What each symbol does to the points:
%: Fer->Sir, Gaf->Bez, Nur->Muf, Fuz->Gad, Vub->Doz, Mis->San, Bil->Pev, Kif->Dez, Fuf->Zab, Zag->Faf, Nes->Bil, Vil->Nud, Did->Niz, Guz->Lut, Muf->Gol, Mab->Tav, Nev->Kif, Sir->Dak, Pid->Pez, Ter->Mak, Tet->Fuf, San->Fer, Gub->Guv, Gep->Rog, Ruv->Fuz, Tas->Buv, Gul->Ger, Vel->Dav, Dak->Nit, Doz->Ter, Lut->Mik, Vis->Pid, Ger->Nam, Nit->Gaf, Vuv->Tos, Ren->Tib, Nif->Dab, Vod->Por, Mek->Nis, Guk->Nev, Tif->Mef, Mef->Laz, Ruz->Mab, Ber->Vil, Tos->Ren, Sot->Koz, Buv->Vis, Nud->Vek, Bez->Vuv, Dup->Gul, Koz->Rov, Til->Mis, Niz->Til, Ges->Did, Mik->Guk, Mak->Vod, Dab->Mep, Dav->Mek, Faf->Vel, Rog->Vuk, Vuk->Ruz, Tib->Raf, Nak->Gep, Raf->Sot, Nam->Nes, Por->Zag, Kab->Ges, Laz->Tem, Dul->Ber, Gek->Ruv, Gol->Nif, Tor->Dul, Tav->Gan, Nis->Tas, Dez->Tet, Guv->Dup, Rov->Nak, Pev->Zep, Gan->Guz, Zep->Gek, Gad->Nur, Pez->Gub, Tem->Tor, Gup->Vub, Zab->Tif, Vek->Gup, Mep->Kab
~: Fer->Mis, Gaf->Dak, Nur->Fuz, Fuz->Gek, Vub->Vek, Mis->Niz, Bil->Nam, Kif->Guk, Fuf->Dez, Zag->Vod, Nes->Ger, Vil->Dul, Did->Kab, Guz->Tav, Muf->Gad, Mab->Vuk, Nev->Mik, Sir->San, Pid->Buv, Ter->Vub, Tet->Kif, San->Til, Gub->Pid, Gep->Rov, Ruv->Zep, Tas->Mek, Gul->Guv, Vel->Zag, Dak->Fer, Doz->Gup, Lut->Gan, Vis->Tas, Ger->Dup, Nit->Sir, Vuv->Gaf, Ren->Vuv, Nif->Muf, Vod->Ter, Mek->Vel, Guk->Lut, Tif->Fuf, Mef->Zab, Ruz->Rog, Ber->Tor, Tos->Bez, Sot->Tib, Buv->Nis, Nud->Ber, Bez->Nit, Dup->Gub, Koz->Raf, Til->Did, Niz->Ges, Ges->Mep, Mik->Guz, Mak->Doz, Dab->Gol, Dav->Faf, Faf->Por, Rog->Nak, Vuk->Gep, Tib->Tos, Nak->Koz, Raf->Ren, Nam->Gul, Por->Mak, Kab->Dab, Laz->Tif, Dul->Tem, Gek->Pev, Gol->Nur, Tor->Laz, Tav->Ruz, Nis->Dav, Dez->Nev, Guv->Pez, Rov->Sot, Pev->Nes, Gan->Mab, Zep->Bil, Gad->Ruv, Pez->Vis, Tem->Mef, Gup->Nud, Zab->Tet, Vek->Vil, Mep->Nif
§: Fer->Nit, Gaf->Tos, Nur->Nif, Fuz->Muf, Vub->Mak, Mis->Sir, Bil->Gek, Kif->Fuf, Fuf->Mef, Zag->Dav, Nes->Zep, Vil->Gup, Did->Mis, Guz->Guk, Muf->Dab, Mab->Guz, Nev->Tet, Sir->Gaf, Pid->Guv, Ter->Por, Tet->Tif, San->Dak, Gub->Gul, Gep->Ruz, Ruv->Nur, Tas->Pid, Gul->Nes, Vel->Nis, Dak->Bez, Doz->Vod, Lut->Nev, Vis->Gub, Ger->Bil, Nit->Vuv, Vuv->Tib, Ren->Sot, Nif->Kab, Vod->Faf, Mek->Buv, Guk->Dez, Tif->Tem, Mef->Tor, Ruz->Gan, Ber->Vek, Tos->Raf, Sot->Nak, Buv->Pez, Nud->Vub, Bez->Ren, Dup->Nam, Koz->Gep, Til->Fer, Niz->San, Ges->Til, Mik->Kif, Mak->Zag, Dab->Ges, Dav->Tas, Faf->Mek, Rog->Mab, Vuk->Tav, Tib->Koz, Nak->Vuk, Raf->Rov, Nam->Pev, Por->Vel, Kab->Niz, Laz->Dul, Dul->Nud, Gek->Gad, Gol->Mep, Tor->Vil, Tav->Lut, Nis->Vis, Dez->Zab, Guv->Ger, Rov->Rog, Pev->Ruv, Gan->Mik, Zep->Fuz, Gad->Gol, Pez->Dup, Tem->Ber, Gup->Ter, Zab->Laz, Vek->Doz, Mep->Did
&: Fer->San, Gaf->Nit, Nur->Gad, Fuz->Ruv, Vub->Gup, Mis->Til, Bil->Nes, Kif->Nev, Fuf->Tet, Zag->Por, Nes->Nam, Vil->Ber, Did->Ges, Guz->Gan, Muf->Nur, Mab->Ruz, Nev->Guk, Sir->Fer, Pid->Vis, Ter->Doz, Tet->Dez, San->Mis, Gub->Pez, Gep->Nak, Ruv->Gek, Tas->Nis, Gul->Dup, Vel->Faf, Dak->Sir, Doz->Vub, Lut->Guz, Vis->Buv, Ger->Gul, Nit->Dak, Vuv->Bez, Ren->Tos, Nif->Gol, Vod->Mak, Mek->Dav, Guk->Mik, Tif->Zab, Mef->Tif, Ruz->Vuk, Ber->Dul, Tos->Vuv, Sot->Raf, Buv->Tas, Nud->Vil, Bez->Gaf, Dup->Guv, Koz->Sot, Til->Niz, Niz->Did, Ges->Kab, Mik->Lut, Mak->Ter, Dab->Nif, Dav->Vel, Faf->Zag, Rog->Gep, Vuk->Rog, Tib->Ren, Nak->Rov, Raf->Tib, Nam->Ger, Por->Vod, Kab->Mep, Laz->Mef, Dul->Tor, Gek->Zep, Gol->Muf, Tor->Tem, Tav->Mab, Nis->Mek, Dez->Kif, Guv->Gub, Rov->Koz, Pev->Bil, Gan->Tav, Zep->Pev, Gad->Fuz, Pez->Pid, Tem->Laz, Gup->Vek, Zab->Fuf, Vek->Nud, Mep->Dab
!: Fer->Vuv, Gaf->Raf, Nur->Kab, Fuz->Dab, Vub->Zag, Mis->Gaf, Bil->Gad, Kif->Mef, Fuf->Tor, Zag->Tas, Nes->Fuz, Vil->Ter, Did->Sir, Guz->Dez, Muf->Ges, Mab->Guk, Nev->Tif, Sir->Tos, Pid->Ger, Ter->Vel, Tet->Tem, San->Bez, Gub->Nes, Gep->Gan, Ruv->Nif, Tas->Guv, Gul->Zep, Vel->Vis, Dak->Ren, Doz->Faf, Lut->Tet, Vis->Gul, Ger->Gek, Nit->Tib, Vuv->Koz, Ren->Nak, Nif->Niz, Vod->Mek, Mek->Pez, Guk->Zab, Tif->Ber, Mef->Vil, Ruz->Mik, Ber->Doz, Tos->Rov, Sot->Vuk, Buv->Dup, Nud->Mak, Bez->Sot, Dup->Pev, Koz->Ruz, Til->Nit, Niz->Dak, Ges->Fer, Mik->Fuf, Mak->Dav, Dab->Til, Dav->Pid, Faf->Buv, Rog->Guz, Vuk->Lut, Tib->Gep, Nak->Tav, Raf->Rog, Nam->Ruv, Por->Nis, Kab->San, Laz->Nud, Dul->Vub, Gek->Gol, Gol->Did, Tor->Gup, Tav->Nev, Nis->Gub, Dez->Laz, Guv->Bil, Rov->Mab, Pev->Nur, Gan->Kif, Zep->Muf, Gad->Mep, Pez->Nam, Tem->Vek, Gup->Por, Zab->Dul, Vek->Vod, Mep->Mis

The rows follow the links: the fewer symbols apart two points are, the more alike their rows tend to be.

Each row is also shifted at random along 7 hidden directions that mean nothing.

The rows of 87 points, shuffled:
Each row is one point's numbers.
id 1: [-692 -151  204  -97 -109   10 -220   10  -21   25  238 -131 -135 -115  -86 -173  -48  -16 -216 -145   83  -50  -10  -38 -313 -148 -145 -121  187   46 -113 -232   75   28   29   28  112  -92]
id 2: [  36 -270    5 -462 -156  140  109  259   48  192  368 -157 -204 -120 -158 -143  -65 -191 -260  166   -6 -115   98  -82   81   -9  278  -64  128 -251  107  -42  -22  190 -121  -97   47  -86]
id 3: [-437  -24  195 -202    5  182  -34 -198   63  169 -221   14 -127 -522  146   46   80  -37 -162  444  116 -394   29   87  110   56   -1   -1 -288 -130 -124   47   57 -178 -154  117 -181  -48]
id 4: [-416   98  -54  523 -238  -16 -425 -181 -155  -12 -209  -41  254  -25 -110   23  -51  214  157 -221  -11  249 -215  273  127 -313 -145  -11  338 -253  111 -192 -150 -220  -99 -242  219  -77]
id 5: [ -95   29 -285  -19  129 -240  168    5  255 -200  175   80  195  287  248   75  -29   -5  179  -83   58  228  121   12 -154  281  -67  161 -150  512 -163  107  273  177 -239 -153 -104   75]
id 6: [  18  365   82  429   19 -181 -297 -263   72   -3   74   63 -186   -5 -112 -186   -3  284  -50   75 -272  -58  -25   12 -272 -415  294 -207  -58  343 -196 -102 -241 -456   12  -67  -78 -217]
id 7: [-236   16  112 -140   88 -176  -48   96  127  -29  277   51  -29  142  175   21   36  -94  -67   17  -83 -127  103 -281 -230  -48 -156    9 -266 -211  -18 -139  -18  221  -43  195 -170  172]
id 8: [-480    3 -105  -36   24  -93 -132 -147  281   34  487  -14  -57  105  111 -140   54   69  -49  167  -58  -74   24   -5 -125 -150  360  -30 -147  341 -113  -72   -6 -295 -304 -133  -84 -181]
id 9: [ 666  535  403  231  -17   68 -120   47 -610  106 -702  110 -541 -460 -434 -165   10  176 -268  160 -337 -370    7   -6  -47 -274 -160 -434   58   17 -234  109 -370 -335  778  282 -138 -222]
id 10: [ 402  231   82  311 -202 -338 -529   10   78    9   76 -172  206  148  308 -152  192  -87   44 -233 -145  381 -121  -25 -524 -248 -547   28  210 -239  -85 -397  -36  269   82 -249   47  283]
id 11: [-475 -309  233  144  251  212  257 -213 -160 -138   35   89  -11   58 -117   72  197   27  315  -45  318  -17 -172  124 -122   -1  166  185   60  657  142   32   49 -770  456  348  272 -190]
id 12: [ -62  -68 -379 -108   99 -104   70  136  154 -121  336   62   39  382  -51   46 -376  164  -48 -339  -32   64  240 -186  149  114  178  -50 -136   85  -46   38   36  412 -448 -125  -85   44]
id 13: [-770  -72   86  -85  -89  -62 -176 -279  470  -21  191  -95   72 -264  286  -70   -1  -19 -116  196  111    0   -3   54 -342   71  -92   54 -115   51 -225 -118  339  145 -502 -124 -100  -15]
id 14: [-103 -291 -576  -11   25  332   72 -247  287  -42  140 -107  369  358   11  102 -245  157  151 -382  186  227 -209  111  696  256  472   82  105  -24  219  211  186  139 -652 -224  244 -104]
id 15: [ -22  -58 -385 -160  -73  328 -100 -170  218  127  272 -223   90  268  -11 -205   36   -4 -109 -205 -105   67 -364   20  512   75  487 -192  188    5   62  200  111   11 -312 -110  195 -325]
id 16: [-370   28  111   70  158 -181 -146 -336  562 -198  190  -36  100  136  402  -14  -38   12  -56 -217   34   60   -6 -232 -560  114 -213   -8 -254  157 -274 -111  306  390 -344  133 -135  239]
id 17: [ 567  -70  339  312   16  246  -80 -457  329  244 -197 -124  -70 -303  104  -64  320  -50   13  374   46 -103 -221  188 -122 -300  577   40   79 -108  122  -37 -313 -572   35    1  116   85]
id 18: [ 188  158  201  322   74  -30  -71 -393  362   31  -59  -40 -272 -174  -54 -213    5  153 -174  101 -103  -65  -15   86 -466 -210  483 -215   52  531 -300   31  -99 -317  -50  -67   -4 -100]
id 19: [ 777  303 -105  235  113 -173  -14  181 -315   -7 -295  172   61  252   48  147   75   36  174 -117 -165   20   81  -32  174  -71 -198   28 -120 -100   52   38 -309  -20  312   27 -108  242]
id 20: [ -81  188   76  -21   -7  -85  -28   -3 -166 -161 -675   84  232 -304  308  242  -23  -41   80  -59  167   53   68   58  -26  403 -923  114 -177 -182 -222   67  370  508   34   87 -188  296]
id 21: [-773  -72  180 -133  187  -35  417  -80   47 -274 -305  139  -51 -252   52  133  -29  -39   44   91  266  -63  112   85 -327  453 -279   72 -133  647 -294  256  481   32  113  237  -77  -40]
id 22: [  26  106   75 -119  -49 -125  239  423 -541  -32 -335  275  -42 -246 -224  277  -80  -23  121  380  -48 -183  252  -23  292   49 -380  154 -193 -455  202   48 -139   31  277  127 -230   27]
id 23: [ 507  294  118  117 -172  104   89    4 -290   -4 -866  -37   -9 -451 -123   17   43  -57  -42   85  -50   94 -147  230   98  248 -425 -108  271 -126 -148  262  185  194  362   -8   21  -19]
id 24: [ -26  -88  -21 -319  -43  282  131    8  -36  182  -90 -156  -30 -117  129 -108  342 -275  -75  166   87 -104 -254  189  246  208  124  -53  151  180  -33  238  131 -207  220   29  126 -140]
id 25: [-385 -121  301 -384  127  -66  264   41  131   51  328   11 -283 -247  163 -126  324 -258  -92  561   96 -264  115  -26 -471   72  129  110 -224  577 -184   19  151 -385  239  175 -166 -122]
id 26: [ 348  354  -45 -274 -109 -185  114  202   96  -49  -77  -62 -210  -91    1 -238  -24 -141 -302   85 -312   38   49 -124 -256  270 -199 -265   23  132 -360  224  305  551   76  -35 -210 -113]
id 27: [-362   82  -61 -112   44  212  106  291 -808  -94 -423  161   71   91 -264  161   44    6  151 -264   13 -137 -201   -4  626  178 -552  -53   63 -176  198  202   23 -105  619  421  125 -205]
id 28: [ 125    6   54  -20 -202  -11  -98   52  -42   95  -75 -109  113 -175   94  -59  210 -173   53  191   13  159 -132  167  -37   -7 -192  101  203 -161   47  -81   75  -25   83 -176   79    0]
id 29: [ 967   84  375  -99  -50  109   18  -20   21  118 -154 -126 -306 -384 -103 -194   88 -101 -206  260  -94  -71  -15 -120 -342  -52  -21 -107   42 -109  -60  -52  -17   66  349  141  -67  -18]
id 30: [  38  159  -66    2  265 -151   68  183 -225 -116  472  195 -236  501 -209  -85  -17  125   47 -138 -274 -178   76 -331  -26 -217  227 -142 -253  376   43   -6 -238 -331  339  315  -98 -225]
id 31: [ -89 -741  233  -96  157  155  515 -288  686    0  368  -70  197  -87  248  201  188 -285  271  417  496  135   25  113 -319  147  620  550  -37  124  355  -43  135 -260 -332  -13  172  284]
id 32: [ 506  127 -365 -757  -83   80  485  520  -80  208  250    6 -301  -24 -198 -173   38 -256 -252  556 -342 -249  137 -106  580  302  503 -157 -156   -4    9  483   55  173   -7  -94 -263 -362]
id 33: [-348   34 -106 -294  169   59  141  180 -253 -122  196  135 -145  201 -164   -5 -131   55  -52 -119  -96 -234   39 -267  231  138  -85 -125 -249  134  -10  140  109   45  160  349 -112 -248]
id 34: [  46  133  595  332  125  -98 -207 -158 -268 -117 -378  204 -186 -405 -123  152 -159  236   24   70   43 -228  183 -218 -471 -279 -562   22 -303 -289  -26 -345 -157 -104  344  446 -188  173]
id 35: [ 546 -116   89  -95  138  -27  458  195 -138  111  -94  226  -84 -175  -41  246  155 -104  218  647   83 -201  284   89  134  -21  330  311 -292   13  253  105 -298 -446  192   23 -180  127]
id 36: [ 599  459   39  358  203   78  217 -293 -172 -124 -950  258 -127 -375 -142  173 -128  304   54  193  -86 -177   73  162  179  212  -33 -120 -246  361 -266  433   11 -209  180  154 -239  -75]
id 37: [  57 -140  -99  -95  142  239  280 -219  181   49 -472   40  196 -223  292  262   65  -66  109  174  289 -121   17  222  358  386   90  176 -193   48  -25  303  158    6 -260  -12  -57  210]
id 38: [-236   93  140  132  120   65  280 -110 -195 -107 -562  237  -82 -368 -153  239 -111  159   82  259   96 -214  122  146  116  141  -43   33 -187  166  -80  241   24 -252  108  183 -135  -50]
id 39: [ 184  261 -212  247  103 -103  -97  -59  -51 -127 -275  147   -7  154 -120   97 -406  344  -60 -376 -117   -5  184  -85  143   26  -72 -187 -129   40 -186   82  -74  309 -231  -37 -134   67]
id 40: [ 311  159   48  104 -239  136 -383  -45 -126  151 -176 -138   80  -96  -25  -71   41   -2  -90  -75 -188   13 -256  -55  259 -209 -196 -135  169 -792  159 -135 -159  171   17   10   67   14]
id 41: [-143  -33 -187 -469  112   19  519  398 -205 -107  -81  139 -154   28 -180  101 -178  -92 -108    6   15 -160  254  -90  256  451  -51  -63 -126  237 -101  377  216  342   99  138 -150  -78]
id 42: [ 322   15 -121 -127  202  -53  325   94   83  -91   -2  112 -165   95  -95   49 -217   79  -79  -52  -12  -88  273 -117  -25  194  212  -51 -183  367 -140  200   47  183  -67   53 -141   34]
id 43: [-153   36 -160 -104  -41  -75  174  360 -438    1 -114  233   65  -40 -177  269 -112   44  154  233  -13 -106  214   14  482   26 -159  162 -186 -362  231   50 -145  -36   49    3 -157  -30]
id 44: [-377  169 -118  252  104  -55 -203 -118 -177 -177 -332   60  292  238  229  140   17  103  168 -502   88  123 -141   49   89  148 -564  -15  -15  112 -133   18  141  127   84  102   71  157]
id 45: [ 161   28   -2  242   -5  256 -214 -432  255  143  -54 -164   35   15   91 -147  177   53  -23  -47  -37   -1 -357  139  123 -153  417 -129  142   28   11   34 -104 -338 -107  -34  178 -100]
id 46: [-777 -336  340 -244 -124  254 -124  -97  -27   97   67 -169 -144 -451  -62  -96  -11  -82 -206   59  271 -174  -66   37 -171  -20 -158  -36  144 -121  -30 -193  179  -51   27  138  139 -125]
id 47: [-384 -153  461  524 -129  160 -437 -618  193  163 -350 -115  155 -562  236   62  258   81  125  251  317   -5 -222  379 -286 -377  -40  194  147 -196   61 -364 -164 -628 -107 -103  186  153]
id 48: [-241  253   56   36 -220   71 -315  212 -720   88 -365  -25   24 -165 -134  -71  202  -27   26  -57  -84  -33 -247  168  312 -112 -625 -115  236 -219   23  -60  -48 -223  565   72  113 -223]
id 49: [-258 -303  249   49  121  104  174  -67 -139 -149   -5  -29    3  -36  -74   22   84  -38  177 -155  338  127  -48   94 -349   71 -141  170  192  539   32  -82  180 -311  391  181  238  -34]
id 50: [ 186  243 -265  -10 -238 -476 -287  337  212  -35  595  -90   -1  443  -17 -247 -181  -17 -201 -237 -431  305  144 -256 -304 -210  -48 -184  133 -278  -83 -221  -65  672 -299 -364 -106   51]
id 51: [ 207  -31   70 -257  193 -298  271  264  122 -232  331   58 -150  223   46  -40 -131  -89  -54 -137    7   84  331 -320 -605  209 -249   43 -175  444 -203  -51  257  451  113  141 -177  143]
id 52: [-285 -421  314 -913 -122  495  509  405 -417  221   49 -106 -364 -572 -268  -98  229 -456 -235  577  194 -416  -95  -46  316  322  -35   39   85 -222  200  220  246 -104  556  401   55 -355]
id 53: [-614 -328   50 -213   12  161  455  175 -215  -31   53  -21  -94  -20 -204  -42  206 -217   90   75  251   19  -92  268   11  191  215   81  353  642   63  222  159 -457  419   53  294 -258]
id 54: [ 443   30  164  420  -85 -518 -143  151  120 -186  284  -66  107  365   46 -102   58  -71  152 -326  -55  557  108  -31 -899 -274 -248  139  375  230  -12 -387 -101  172  242 -256  153  317]
id 55: [-101    1  205   16  329  -12  164 -182   68 -188  122  132 -215   45  -35  -33  -30  115   19  -15   39 -165   75 -188 -375   36   76  -20 -286  620 -170   47  107 -273  216  374  -86 -114]
id 56: [ 219 -123 -169  114  -93 -130 -135  237 -173  -99  281  -20  248  408 -107   77 -158   46  199 -388    0  349   10 -150   71 -115 -250  166  171 -367  309 -261  -77  258  -18  -88  160  113]
id 57: [-566 -101  282  253   10   80 -162 -260  -82  -97 -616   46  322 -294  281  309   51    1  167 -167  330   -1 -118  134  -48  119 -713  186  -47 -410   29 -131  152  134   -1  198   59  361]
id 58: [-511   84  133 -152  131   83  -63 -231  169  -25 -203   -3  -43 -191  310   10   81  -40 -159    1   75 -260  -47  -63 -108  222 -263 -126 -265  124 -327   99  248  149  -93  241 -153   68]
id 59: [-1106   -87  -248  -209    83     6    23   272  -516  -114    55   145   206   278    52   173    65   -17   191  -276   180   -68   -31    74   416   186  -457    98   -55   238    40    50   131  -144   194   136    89  -112]
id 60: [ 610  196   33  323  122  -16  -60  -54 -301 -196 -321   27    2  160 -136  -38  -57  173  144 -427  -18  224  -97  -22 -161   16 -344  -62  161  399  -88   11   65  -58  478  133  122  -48]
id 61: [ -88  -76 -318   84 -223  104 -117  -16   41  134  117  -96  205   77  -75  -16   25   23  105   85  -32  177 -176  257  456 -115  364   66  254 -201  227   21 -114 -220 -287 -367  171 -170]
id 62: [ 256  231  -77 -321  -19   26  -45   74   42  135 -217  -10  -74 -181  206    3   -8  -96 -248  166 -140 -252   75 -107  232  198 -203 -137 -300 -339 -185  159   84  431 -167   30 -291  114]
id 63: [ 736   70  -55 -182   54  165   89  -54  130   90  137 -161 -285   21 -124 -304    6  -11 -235  -24 -143  -33  -79  -66  -48   71  392 -250   95  407 -180  171   69   -6  116   -5   22 -251]
id 64: [ -10  156  -67  171  -74 -264 -343  133   -9   -4  496  -73 -166  381 -165 -273 -116  135 -162 -347 -268  122   47 -154 -323 -394  149 -252  199  176 -115 -258 -238   13   29 -179   71 -108]
id 65: [  82 -171  188  -55 -110  180  343 -207  267  -18 -536 -125   72 -508   95   45  105 -220  -23  260  279  153  -89  320 -190  403  -38  115  267  128 -119  245  391  169  -32 -107  110  109]
id 66: [ 256  279  274    5 -129   93 -276  132 -556   29 -247  -60 -177 -174 -219 -186  147  -23 -126  -98 -221  -91 -255 -139    4 -153 -558 -230  159 -320    6  -96  -34  -20  690  327   45 -216]
id 67: [ 518  189 -599 -207  -18 -336  262  587  -75  -95  318  150   47  589 -192   60 -344   32   -6 -192 -351  169  336 -237  367  140  147  -73  -89 -178   81  199 -107  645 -260 -260 -200   48]
id 68: [-307  111 -313 -325 -211    4 -225  417 -425   89  202 -137  120  321   49 -167  193 -208  -65 -302 -151  109 -237    7  377   74 -413 -134  269 -138   30   18   91  203  269  -85  141 -180]
id 69: [-391   31 -250  255  203   68 -229 -348  263  -34  300   86   46  370    5   24 -199  342   24 -261  -98 -151  -68 -124  299 -235  516 -137 -270   53   35  -14 -213 -248 -482   63  -17 -123]
id 70: [ 355  -41    1  -99  -56  -82  -28  255  -71  177  454 -100  -71  311   40 -181  379 -264   37   97 -162   60 -103  -25  -80 -247  280   17  175   36  186  -99 -287 -313  351  -80  130  -18]
id 71: [ 471   65  183 -397  157   -5  338  256  -75  138   29  117 -312 -112   29    9  179 -246 -153  461 -155 -388  177 -224   13   77  138  -38 -353 -106   14  178 -160  -15  313  299 -294   61]
id 72: [1099   26  207 -265  -96  -73  182  253  131  190   72 -158 -118  -73  166 -162  396 -460  -95  372 -160   69  -33  -87 -291   38   34   62  106 -263   80   29  -76  213  357  -29  -61  226]
id 73: [ 544  -85  -79  303 -115  -90 -125  172 -175   57   41   -4   91  193 -232   62 -144   93  132 -210  -31  230   90   44   84 -318  132   79  279 -330  279 -212 -406  -15    9 -263  173  163]
id 74: [ 522 -258  -26 -276  -87  135  344  228  -36   38 -183  -88   35 -157  -82   79  -73 -207  -10   33  191  135   91   77  106  292  -34  147  206 -171  125  122  143  361   43 -105   97  147]
id 75: [-492 -121   72  398  219 -136 -253 -499  496 -249  254   33   96  160  162   45 -294  357   67 -389  193  111  117 -105 -544 -130   58   57 -179  423 -193 -281  118    0 -500   -2    3  148]
id 76: [ -95  217 -246  132  159  223 -140 -199 -223  -93 -332  137  -59   39 -238   71 -410  441  -70 -365  -65 -234   10 -100  543   54  -14 -265 -235   34 -129  174   -8   28 -183  187  -86 -217]
id 77: [ 290  -41   95  264  190  -38  126  -55  -44  -46  -76  104   81  209   68  141  171  -22  264  -20   62   40  -16   28  -61  -97   94  158  -53  132  168   -6 -221 -338  271  130   70  180]
id 78: [ 448  165  415  -25  123 -184   15  122  -99  138   12  123 -324 -175   85   -5  249 -135  -84  444 -151 -339  210 -194 -390 -274  -35    8 -335  -96  -40 -144 -359 -246  414  250 -275  193]
id 79: [  70  -61 -502 -187   36  179  169  286 -376  -59  134  -33   46  474 -290  -58 -143   55   64 -509    0  144  -98   45  573  214  149 -121  272  408   72  264   66    3  173  -73  250 -304]
id 80: [-712  341 -123   71 -134  -20 -335  -57 -183  -60 -133    3  -61  -52 -127 -158 -149  207 -187 -213 -222  -68 -136   19  150  -24 -269 -334   64   40 -260   61  142   80  -76    0  -45 -329]
id 81: [-121  160  -59  110  -50 -148  -29  227 -323  -98 -315  197   29  -43 -205  224 -359  192   -9 -121  -87  -87  258  -80  225  -35 -336  -47 -111 -489   48  -37 -149  353  -82   27 -154  127]
id 82: [   3  100  -62  108    3  159 -268 -192   -4  280  -67   88  -84 -197  -16   78  -39  211  -91  294 -105 -408   50   54  519 -351  459  -91 -299 -421   92  -44 -483 -404 -351  -75 -159  -45]
id 83: [ -82   26  -66  -85   -3  139   77  149 -387  -66 -454   65  208    4    5  211  -10  -73  116 -198   68   -9 -132    3  458  271 -526   37   13 -433  146  148  132  281  208  214   41   82]
id 84: [ 130 -335   93  -41   25  275  412 -132  136   62 -257  -72  -38 -287  -89   62   60 -107   36  178  315   21   -7  304   43  181  424  124  241  310   56  217   57 -256   23  -86  210   15]
id 85: [-1146  -130  -113    34  -274   370  -194  -414   109   -41  -574  -189   387  -472   171    82   -57    48    -9  -128   335   150  -395   441   387   381  -390     5   315  -163  -134   155   584   191  -452  -171   234  -148]
id 86: [-356  -10 -130  -94  -88  200   58 -142  -28    2 -173 -128   85 -139   67 -113  207  -87   35   43  106  107 -295  303  169  261  -27  -25  239  449 -140  233  340 -229   85 -101  167 -279]
id 87: [  71   99  -62 -261 -141  183 -157    1  -23   -8  -38 -220   -7  -45   14 -236  -16  -91 -210 -240  -92   84 -270 -122   79  242 -354 -223  171 -141 -146   77  393  456   48   84   55 -197]

Some points, each with its row:
Tem id 57
Vis id 34
Nif id 50
Rov id 28
Nak id 86
Dul id 19
Lut id 73
Koz id 48
Mab id 65
Dab id 18
Tif id 27
Gup id 5
Fuf id 11
Faf id 41
Ruz id 23
Zab id 31
Bil id 62
Mek id 12
Niz id 46
San id 52
Til id 63
Muf id 80
Tos id 70
Guv id 69
Pez id 33
Bez id 17
Tav id 53

Row, symbols taken left to right, then the row they reach:
id 64 ~ & ! % §: id 87
id 13 ! § & § &: id 2
id 45 & ! ~ & % &: id 72
id 30 ! % ~ % ~: id 71
id 36 & ~ ~ ~: id 37
id 24 § § ~ & &: id 10
id 58 & ! §: id 32
id 77 ! § ! !: id 75
id 76 % ! ~ § ~: id 16
id 84 § ! ~ ~: id 60
id 38 % & ~ §: id 21
id 56 ~ & &: id 74
id 59 § ! ! & &: id 42
id 67 ~ & !: id 39
id 3 % & & ~ § &: id 82
id 7 & § § !: id 6
id 4 & ! § %: id 49
id 78 § § ~: id 25

